Rows near named flat spaces through zero (a row that begins with a name and a colon came from that space):
vatob_fida: |   30 |   61 |  126 |   67 | -208 | -192 |   -9 |  -10 | -158 | -134 |  -37 |   32 |  -76 |  101 |  227 |  -30 |  -21 |  -66 |  119 |  104 |  -28 |  -38 |  -94 | -151 |  -39 |   86 |   41 |  -14 |  195 |  -61 |  -10 | -127 |  216 |
kanu_vep: | -198 |  -49 | -278 | -390 |  -44 |  126 |  138 |   55 |  266 |   66 | -359 |  212 |   84 | -152 |   -6 |  276 | -151 |  170 |  104 | -199 |  -21 |   94 | -209 |   13 | -106 |  107 | -357 |  394 | -199 | -128 |  -21 |  301 |  -25 |
vatob_fida: |   54 |  -46 | -111 |   16 |  313 |  160 |  -57 |   -3 |   95 |   94 |  150 |  -62 |  -15 |  -17 | -268 |   64 |   13 |   70 |  -50 |  -24 | -141 |   32 |   85 |   51 |   31 |   50 |   97 |  -12 |    1 |   75 |   41 |   25 | -165 |
kanu_vep: |   32 |   75 |  237 |   26 |  -36 | -277 |  -71 |   43 | -109 | -162 |   44 |   62 |   43 |  111 |  142 |  -58 | -106 |   99 |   74 |   94 | -211 |  -67 |  -10 | -225 |  132 |  101 |   87 |  -68 |  240 |  187 |   -1 | -175 |  261 |
kanu_vep: |  -31 | -195 |   29 |  165 |   21 |  -94 |   74 |  -45 | -273 |   30 | -247 |   80 |  -87 |  154 |   70 |  122 |  116 |   92 |   53 |  189 | -189 |  -99 |  -30 |   62 |  163 |    7 | -229 |  216 |    2 |  304 |  280 | -119 |  -75 |
zov_tek: | -120 |  104 |  118 | -256 | -280 | -245 |   12 |  110 |  113 | -244 | -168 |  174 |  125 | -111 |  366 |   47 | -256 |  160 |  107 |  -43 |   42 |   12 |  -27 | -193 |   76 |  121 | -200 |  -62 |  271 | -173 | -221 |  -16 |  345 |
kanu_vep: |   99 |  -83 |  311 |  101 | -112 |  -37 |  275 |  -14 | -217 |   13 |  100 | -180 |  -57 |  284 |  162 |  -82 |  145 | -253 |  106 |  -17 |  210 | -230 | -216 |   17 |  -60 |   47 |   -5 |   27 | -224 |  264 |  198 |  -70 | -103 |
sof_bavom: |  -11 | -118 |   -5 |  131 |  -23 |   33 |  -29 |  -48 | -152 |   34 |  -95 |  -32 | -173 |    0 |   -5 |  155 |  105 |  -11 |   22 |  111 | -213 |    2 |  -89 |  -37 |   20 |  -35 |  -67 |  165 | -230 |  200 |  261 | -113 |  -94 |
zov_tek: |   24 |   77 | -166 | -123 |   -6 |  142 |   74 |   12 |  287 |   69 |    0 |   38 |   87 | -110 | -146 |  -35 |    1 | -127 |  -65 | -145 |  138 |  156 |   29 |   39 | -127 |  -16 |   36 |  101 | -133 | -327 | -211 |  204 |  -63 |
kanu_vep: |   77 | -203 |  313 |  134 | -328 | -241 |  177 |   62 | -247 | -105 | -223 |   20 |  -24 |   98 |  391 |   90 |   57 |   57 |   98 |  171 |  -72 | -176 |  107 | -105 |  282 |   91 | -344 |  -13 |  261 |  265 |  167 | -200 |   78 |
kanu_vep: |    2 |   58 |   -2 | -257 |  209 |  148 |  238 |   48 |  267 |   59 |  146 |  -49 |  146 |  101 | -138 |  -53 |  -50 | -121 |   49 | -273 |  259 |  -39 | -181 |   88 | -154 |  126 |   43 |   94 | -210 |  -76 | -140 |  234 | -131 |
kanu_vep: |  149 |  -62 |  -32 |   87 |  329 |  357 |  212 |  -48 |   82 |  247 |  358 | -301 |   33 |  150 | -321 | -207 |  235 | -307 | -117 | -185 |  472 | -110 |   54 |  381 | -151 |  -78 |  188 | -163 | -230 |  -28 |  -31 |  182 | -459 |
kanu_vep: |  -74 |  135 |  168 |   80 |  -56 | -386 | -300 |   31 | -184 | -185 | -113 |  139 |   32 |   15 |  169 | -167 |  -73 |  159 |   43 |  136 | -228 |  -41 |   89 | -137 |  174 |  -42 |  112 | -182 |  500 |  124 | -128 | -173 |  378 |
vatob_fida: |  119 |   30 |  284 |   -2 | -380 | -227 |  128 |   79 | -158 |  -45 |   11 |  -24 |   55 |  195 |  299 |  -31 | -131 |  -34 |  152 |   25 |  -29 | -155 | -128 | -255 |   -8 |  169 |   -3 |  -41 |  186 |  131 |   96 |   -9 |  252 |
sof_bavom: |   26 |   45 |  179 |  132 |  285 |   -7 |  -73 |   -5 |  -24 |  -25 |  256 | -165 |   55 |   56 | -102 | -298 |  144 | -120 | -126 |  -40 |  243 | -103 |  175 |  227 |  104 | -157 |  209 | -351 |   90 |   96 | -161 |  -85 | -122 |
sof_bavom: |  -83 |  -12 | -183 |  -81 |   57 |   -4 |    4 |  -60 |  -75 |  -63 |  -45 |  142 |   37 |    4 |   59 |   69 | -125 |  256 |   19 |   89 |   81 |   -8 |   61 |   62 |    2 |   56 | -131 |  -33 |  239 | -120 |   -5 |  -48 |   69 |
sof_bavom: | -214 | -126 | -112 | -166 | -185 |   32 |   98 |  -46 |  -20 | -148 | -320 |  146 |  -99 | -202 |  264 |  275 |  -20 |  161 |   59 |   40 |   80 |   43 |  -90 |   16 |   14 |  -30 | -445 |  193 | -214 |  -69 |   90 | -111 |  -15 |
sof_bavom: | -125 | -102 |   15 | -172 | -111 |  -33 |  160 |   36 |  -36 | -152 | -178 |   61 |  -63 |   -4 |  324 |  233 | -109 |  124 |  179 |    4 |  121 |  -88 | -138 |    3 |   17 |  188 | -354 |   53 |  120 |  -70 |   32 |  -54 |   43 |
zov_tek: | -293 | -112 |  -95 | -196 |  -67 |  -87 |   80 |  -92 | -212 | -193 | -435 |  209 | -163 |  -34 |  313 |  221 |   46 |  192 |  235 |   36 |   88 |  -95 | -273 |   65 |  -65 |   43 | -436 |  270 |    8 |   75 |  113 | -143 |   67 |
kanu_vep: |  -97 | -203 | -548 |  -61 |  425 |  486 |   55 | -133 |  224 |  179 |  -78 |   67 | -118 | -226 | -437 |  347 |  113 |  140 | -152 |    3 |  -76 |  237 |   72 |  260 |  -56 |  -66 | -213 |  356 | -496 | -149 |  155 |   77 | -480 |
sof_bavom: | -121 |  -31 |  -45 |  -72 | -565 | -333 |   60 |   93 | -156 |   36 | -611 |  340 |   97 |   97 |  367 |  186 | -238 |  183 |  168 |  130 | -295 |    5 | -199 | -202 |   69 |  111 | -374 |  396 |  191 |   -6 |  145 |  200 |  375 |
vatob_fida: |  -45 |  113 |  106 |  -89 |  351 |  -71 | -151 |   -9 |   53 | -132 |  223 |    3 |   73 |  -15 | -141 | -131 |  -42 |  141 |  -32 |  -57 |  -69 |  -31 |   46 |  -42 |   73 |  -19 |  205 | -163 |   65 |  204 | -107 | -148 |   66 |
zov_tek: |   30 |  -57 | -179 |  208 |  167 |   69 |  -57 |  -97 | -150 |   84 |   47 |   21 |  -67 |   98 | -154 |   29 |   42 |   56 |  -85 |  193 |  -92 |   41 |   84 |  118 |   26 |  -41 |   63 |   36 |   12 |  -24 |  142 |  -66 | -105 |
kanu_vep: | -166 | -164 | -209 | -182 | -483 |  -88 |  146 |   73 |  -21 |   86 | -664 |  310 |   18 |  -70 |  282 |  402 | -183 |  227 |  155 |   55 | -263 |   63 | -200 | -125 |   32 |  119 | -571 |  521 |  -58 |  -35 |  223 |  234 |  143 |
sof_bavom: |  -18 | -103 |  -43 |  -30 | -199 |  108 |  128 |   58 |   22 |  222 | -205 |  -43 |  -24 |   37 |   -7 |  150 |   13 | -124 |   50 |  -95 |  -72 |  -14 | -233 |   17 |  -94 |    2 | -146 |  287 | -371 |  101 |  215 |  264 | -127 |
sof_bavom: |   57 |   23 |   23 |   69 |  -25 |  -68 |  -33 |  -12 | -178 |  -32 |  133 |  -28 |  -57 |  163 |   88 |   51 | -136 |   80 |   92 |  123 |  -91 |  -75 |  -78 | -106 |  -40 |  156 |   99 |  -86 |  214 |   19 |  124 |  -83 |  127 |
vatob_fida: |  -10 |  -40 |  335 |   81 | -416 | -253 |  108 |   85 | -265 |  -86 | -202 |  -84 | -110 |  190 |  471 |  -20 |   36 | -211 |  232 |   27 |  108 | -218 | -245 |  -62 |   -9 |  100 | -141 |  -35 |  181 |   90 |   69 |  -24 |  172 |
vatob_fida: |  -72 | -116 | -162 |   20 |  -34 |  156 |   28 |  -18 |  -19 |  127 | -133 |  -19 |  -62 |  -61 |  -26 |  142 |   30 |   13 |  -36 |    9 |   30 |   23 |  -38 |  145 |  -27 |  -71 | -166 |  104 | -209 |  -22 |  142 |  102 | -170 |
sof_bavom: |   16 |   99 |   -7 | -172 |  180 |  156 |  -59 |   11 |  265 | -126 |  269 | -114 |  -60 | -191 |  -97 |   30 |  -22 |  -56 |   12 | -163 |   76 |   88 |   -3 |  -86 | -119 |   74 |  159 | -143 |  -73 | -171 | -196 |  -63 |  -40 |
zov_tek: |  -65 |  107 |  -31 |  -59 | -130 |  -12 |  -49 |  -38 |   -2 | -158 |   18 |  -11 | -121 |  -78 |  176 |   -7 |  -14 | -105 |   85 |  -12 |  187 |   43 | -113 |  -33 | -178 |   21 |   44 |  -84 |   59 | -305 | -148 |  -74 |  121 |
zov_tek: | -140 | -115 |   15 | -137 |    0 |  -90 |   -9 |   32 |  -39 |  -30 | -273 |  148 |   55 |  -88 |   76 |  144 |  -46 |  289 |   41 |   -3 | -184 |  -57 |    8 |  -30 |  177 |  -12 | -297 |  134 |   19 |  313 |  121 |  -29 |   36 |
zov_tek: |   -6 |   85 |   63 | -223 |    9 |  -58 |  -75 |   89 |  249 | -169 |   48 |   47 |   96 | -224 |   62 |   -6 | -112 |  137 |   21 | -129 |    2 |   51 |  171 | -142 |   81 |   87 |  -24 | -192 |  313 | -115 | -290 |  -36 |  153 |
vatob_fida: |   33 |   55 |   42 |   11 |   63 |   48 | -140 |   52 |  134 |  -23 |  113 | -122 |  -31 | -147 |  -49 |  -86 |   56 |  -97 |  -36 |  -92 |   59 |   32 |  135 |   36 |   10 |  -38 |  130 | -242 |  167 | -116 | -204 |   13 |  -25 |
vatob_fida: |   16 |   40 |  153 |  -11 |   -7 | -141 |  -48 |    8 |  -26 | -126 |   86 |   38 |   98 |  -36 |   69 |  -97 |  -52 |  136 |  -56 |   44 |  -19 |  -32 |  158 |  -94 |  149 |  -40 |   21 | -170 |  139 |  126 |  -57 | -161 |  126 |
vatob_fida: |   34 |   35 |  151 | -194 |  100 |  -28 |  136 |   50 |   70 |  -41 |  114 |  -27 |   50 |  134 |   -5 |   30 |  -82 |    7 |  155 | -150 |  -44 | -105 | -222 | -155 |  -76 |  209 |   51 |   97 |  -56 |  197 |   33 |   29 |   47 |
sof_bavom: |   75 | -204 |  -61 |  221 | -100 |  -60 |  123 |   -1 | -283 |  266 | -295 |   74 |  -18 |  294 |  -31 |  118 |   61 |   31 |   68 |  171 | -279 | -106 |  -82 |   56 |   86 |   72 | -168 |  331 |   55 |  282 |  370 |  145 |  -78 |
zov_tek: | -131 |   41 |  134 |  -85 |   41 | -199 |   64 |  -18 | -221 | -161 |  -33 |   70 |   11 |  228 |  244 |  -44 | -103 |   98 |  169 |   36 |  138 | -189 | -230 |   23 |  -23 |  109 |  -62 |  -26 |  167 |  120 |   33 | -102 |  171 |
kanu_vep: |   -8 |  -31 | -112 | -115 |  382 |  147 |  108 | -101 |   62 |    4 |  165 |   49 |   79 |   35 | -258 |   -5 |   34 |  156 |  -64 |  -45 |   64 |   -7 |   39 |   83 |  -12 |   -1 |   15 |   87 | -185 |  146 |   49 |  -70 | -172 |
zov_tek: |   96 | -150 |  188 |  316 | -298 |  -95 |   33 |   54 | -193 |  106 | -153 | -102 |  -54 |   65 |  162 |  -17 |  139 | -164 |  -66 |  155 |  -68 |  -64 |  122 |   51 |  196 | -114 | -118 |  -41 |   -5 |  135 |  163 |  -18 |  -68 |
vatob_fida: |   38 |  102 |   -4 |  -14 |  -54 |    1 |  -76 |  -29 |  -14 |  -74 |  165 |  -42 |  -64 |  -17 |   29 |   -6 |  -72 |  -17 |   37 |   15 |   -4 |   33 |  -57 | -136 | -129 |   53 |  166 |  -95 |   38 | -116 |  -23 |  -77 |  115 |
vatob_fida: |   -6 |  -83 |   22 |  110 |  200 |   33 |  127 |  -49 | -141 |  122 |   52 |  -20 |   77 |  226 | -123 |  -75 |   58 |    5 |  -81 |   55 |   75 | -107 |  -33 |  197 |   69 |  -79 |   -9 |   73 | -222 |  240 |  184 |   21 | -178 |
zov_tek: |  -11 |   41 |   43 | -166 |  -18 |  -75 |   63 |   53 |  120 | -122 |  -25 |   79 |   68 |  -28 |  106 |   30 | -100 |   72 |   83 |  -62 |   30 |    0 |    5 |  -95 |   22 |  144 |  -78 |   -9 |  203 |  -99 | -153 |   -4 |  121 |
vatob_fida: |   34 |   38 |   53 |  -48 | -104 |  -98 |   27 |   41 |  -21 |   20 |  -39 |   48 |   52 |   94 |   44 |    4 |  -90 |   23 |   81 |  -16 | -111 |  -34 |  -98 | -132 |  -27 |  100 |   25 |   82 |   81 |   64 |   35 |   68 |  132 |
vatob_fida: |   35 |   -8 |  200 |  -82 |   20 | -223 |  100 |   59 |  -37 |  -40 |  -50 |  131 |  198 |  154 |   39 |  -52 |  -99 |  183 |   43 |    5 | -174 | -109 |   17 | -152 |  185 |   98 |  -64 |   87 |  135 |  340 |   52 |  -29 |  150 |
sof_bavom: |   99 |   75 |  207 | -181 | -375 | -104 |  213 |   38 |   13 | -125 |   43 |  -18 |    8 |   67 |  280 |   14 |  -88 | -112 |  200 | -106 |  119 |  -77 | -213 | -301 | -180 |  205 |  -18 |   49 |   19 |  -55 |  -23 |  -15 |  214 |
zov_tek: |  180 | -174 |  194 |  213 | -167 |  -65 |  204 |   36 | -170 |   81 |  -41 |  -74 |  -46 |  216 |  102 |   89 |   79 | -106 |   48 |  138 | -156 | -104 |   -4 |  -86 |  133 |  117 | -107 |  129 |  -28 |  226 |  260 |  -55 |  -76 |
kanu_vep: |  -85 |  -31 |  -93 | -274 |   82 |   88 |  174 |  -54 |  113 |  -63 |  -42 |  129 |   87 |  -73 |  -31 |  102 |  -47 |  181 |   23 | -104 |  102 |   10 |  -65 |  -27 |  -54 |   35 | -191 |  185 | -221 |   58 |   22 |  -15 |  -46 |
zov_tek: |   -6 | -164 |  226 |  142 | -402 | -191 |  273 |   17 | -327 |    8 | -297 |   20 |  -73 |  272 |  385 |  109 |   45 | -124 |  149 |  153 |    4 | -174 | -256 |  -36 |   56 |   63 | -304 |  257 | -163 |  210 |  318 |  -39 |   38 |
zov_tek: |  -55 |   34 | -300 | -213 | -134 |   51 |   -4 |   19 |  296 |  -76 | -208 |  245 |   39 | -268 |    9 |  242 | -174 |  172 |   -6 |    4 | -149 |  271 |   86 | -161 |  -19 |  107 | -197 |  221 |   57 | -420 | -167 |   75 |  122 |
sof_bavom: |  100 |    6 |  -21 |   58 |  -75 |  103 |   46 |  -19 |   -2 |  135 |  109 |  -87 |   -9 |   48 | -111 |  -13 |   24 | -115 |  -38 |  -24 |  -17 |   18 |  -60 |  -43 | -114 |  -25 |  123 |   59 | -229 |   25 |  117 |   83 |  -72 |
kanu_vep: |   74 |  -80 |  135 |  206 | -122 | -102 | -119 |  -26 | -297 |   18 |   16 |  -76 | -101 |   51 |   82 |   -2 |   59 |   80 |   13 |  158 | -186 | -115 |   76 |  -87 |   97 |  -47 |   33 | -132 |  155 |  309 |  234 | -175 |   54 |
sof_bavom: |   48 |   -8 |  -22 |  -38 | -157 |   95 |   96 |   33 |  184 |  101 |  -71 |  -14 |   40 | -100 |  -70 |   19 |   58 | -161 |  -63 | -103 |    4 |  106 |  -13 |  -39 |  -50 |  -65 |  -35 |  165 | -316 |  -81 |  -23 |  150 |  -87 |
|   23 |   53 |  -62 | -206 |  356 |  307 |  205 |  -21 |  280 |   97 |  286 | -155 |   36 |   63 | -299 |  -53 |   71 | -225 |    8 | -299 |  286 |   -2 | -218 |  139 | -260 |   60 |  171 |  104 | -449 |  -64 |  -87 |  187 | -289 |  vatob_fida
|  100 |    9 |  -56 |   96 | -125 |   33 |   51 |  -48 |  -37 |   48 |   94 |    8 |   45 |   25 |  -24 |  -33 |  -27 |   -5 |  -99 |   98 |   42 |   55 |  112 |  -34 |  -16 |  -43 |   48 |  -24 |  -48 | -110 |   50 |  -19 |    3 |  kanu_vep
|  134 |   11 |  -35 |   84 |  -21 |   34 |   14 |  105 |  174 |  237 |   36 |   -5 |  167 |   65 | -225 |  -12 | -100 |  -60 | -135 |  -15 | -238 |  104 |   80 |  -49 |   87 |    8 |  117 |  113 | -129 |    0 |   34 |  261 |  -46 |  zov_tek
|  110 |  113 |    4 |   18 | -355 | -107 |   42 |   38 |   52 |   25 |    5 |   81 |  119 |   32 |   89 |  -44 | -165 |  -49 |  -37 |   55 |  -53 |  103 |   19 | -210 |  -46 |   37 |   77 |   43 |   23 | -224 |  -46 |   98 |  218 |  sof_bavom
|   59 |   73 | -103 |  -97 |  289 |  231 |  -10 |  -11 |  311 |   58 |  246 |  -91 |   86 | -151 | -317 | -136 |   88 |  -96 | -144 | -197 |  187 |  103 |  169 |  123 |  -70 |  -81 |  185 | -124 | -111 | -162 | -246 |   98 | -196 |  sof_bavom
|  -49 |   88 |   43 |  -42 |   85 |   15 | -178 |   21 |   81 | -143 |   77 | -108 | -165 | -145 |   46 |  -14 |   60 | -119 |   88 |  -88 |   39 |   26 |  -50 |  -19 |  -90 |   30 |  133 | -177 |  149 | -148 | -198 |  -83 |   43 |  vatob_fida
|   32 |  -17 |  -49 | -195 |  335 |  211 |   98 |   48 |  298 |   34 |  198 |  -82 |   98 |  -74 | -217 |    8 |   -6 |   23 |  -32 | -215 |  146 |    2 |   90 |  108 |   -2 |   91 |   15 |  -82 |  -11 |  -39 | -163 |  110 | -205 |  kanu_vep
|  191 |  193 |  215 |  109 |   13 | -178 |  -54 |   56 |  -13 |   17 |  298 |  -80 |  176 |  212 |  -56 | -360 |  -56 | -133 |  -36 |  -24 |   72 |  -77 |  114 |  -70 |    7 |   37 |  393 | -295 |  366 |  -24 | -204 |   51 |  187 |  sof_bavom
|   30 |  -57 |  154 |  178 | -187 | -241 |  -22 |   20 | -297 |  -18 | -126 |   47 |  -15 |  185 |  208 |   -1 |  -41 |   78 |   66 |  198 | -173 | -122 |   -5 |  -80 |  145 |   43 |  -65 |  -13 |  250 |  206 |  176 | -101 |  165 |  vatob_fida
|   19 |  -10 |  337 |  -22 | -198 | -245 |   78 |  104 | -184 |  -30 |  -43 |  -40 |   68 |  212 |  257 |  -50 |  -95 |   18 |  153 |  -22 |  -53 | -231 | -166 | -136 |   79 |  115 |  -45 |  -52 |  150 |  343 |  124 |    3 |  182 |  vatob_fida
|   70 |   64 |  -58 |   97 | -594 |   38 |   20 |    2 |  134 |  -62 |  -84 |  -15 |  -72 | -275 |  245 |   22 |   15 | -269 | -121 |   73 |  188 |  246 |  138 | -110 |  -93 | -140 |  -64 |  -53 | -161 | -590 | -173 |    1 |   87 |  zov_tek
|    7 |  -74 |  115 |  105 |  120 |  -56 | -128 |  -18 | -171 |  -90 |   56 |  -78 | -115 |  -22 |   53 |    3 |   89 |  102 |   34 |   84 |  -79 | -109 |  119 |   12 |  128 |   -2 |    0 | -208 |  262 |  222 |   60 | -224 |  -10 |  zov_tek
|  -40 |   17 |  -27 |   16 | -103 |  -66 |  -79 |   48 |   67 |   26 |  -92 |   86 |  145 | -113 |   15 |  -49 |  -86 |  109 | -146 |   38 |  -27 |   72 |  196 |   32 |  158 | -133 |  -72 |  -81 |   48 |  -54 |  -79 |   62 |   63 |  zov_tek
| -164 |  -80 |  -66 | -234 |  147 |  -93 |   87 |   17 |   -9 |   12 | -319 |  227 |  167 |   35 |    6 |   16 |  -25 |  291 |   87 |  -96 |   16 | -119 |  -10 |  127 |  111 |   33 | -302 |  168 |  218 |  235 |  -22 |  114 |   24 |  kanu_vep
| -146 |   48 |  224 | -119 |    8 | -188 |  -89 |  135 |  100 | -191 | -139 |    1 |   -3 |  -85 |  228 |  -16 |  -36 |  -31 |  105 | -103 |    4 |  -52 |  -67 |   -9 |  133 |   44 |  -95 | -113 |  183 |   18 | -221 |  -26 |  134 |  sof_bavom
| -191 |  -54 | -147 |  -37 | -105 |  -75 |  -65 |  -22 |  -91 |  -38 | -333 |  183 |  -32 |  -83 |  138 |  139 |  -53 |  175 |   22 |   98 |  -80 |   43 |  -45 |   55 |   57 |  -65 | -258 |  155 |   10 |  -32 |   64 |   -4 |   76 |  zov_tek
|    0 |    7 |  122 |  243 | -231 | -246 | -147 |    5 | -160 |  -80 | -169 |   91 |  -50 |  -12 |  146 |   -9 |   16 |  -12 |  -70 |  242 | -295 |   82 |   82 | -143 |  194 | -118 |   -5 |   50 |    1 |   62 |   77 | -175 |  178 |  sof_bavom
|  120 |  -39 | -364 |  137 |  249 |  340 | -125 |   -9 |  218 |  242 |  199 |  -90 |  -48 | -114 | -419 |  152 |  -35 |   -5 | -190 |   49 | -201 |  230 |  191 |   92 |  -29 |    4 |  174 |    9 | -118 | -262 |   39 |  160 | -260 |  kanu_vep
|  -63 | -174 |  -16 |  -61 |   21 |   48 |  137 |   57 |  -26 |  105 | -249 |   11 |  -70 |   85 |   32 |  236 |   22 |   18 |  142 |  -45 | -152 |  -82 | -214 |   41 |   24 |  134 | -257 |  294 | -132 |  210 |  213 |  127 | -132 |  kanu_vep
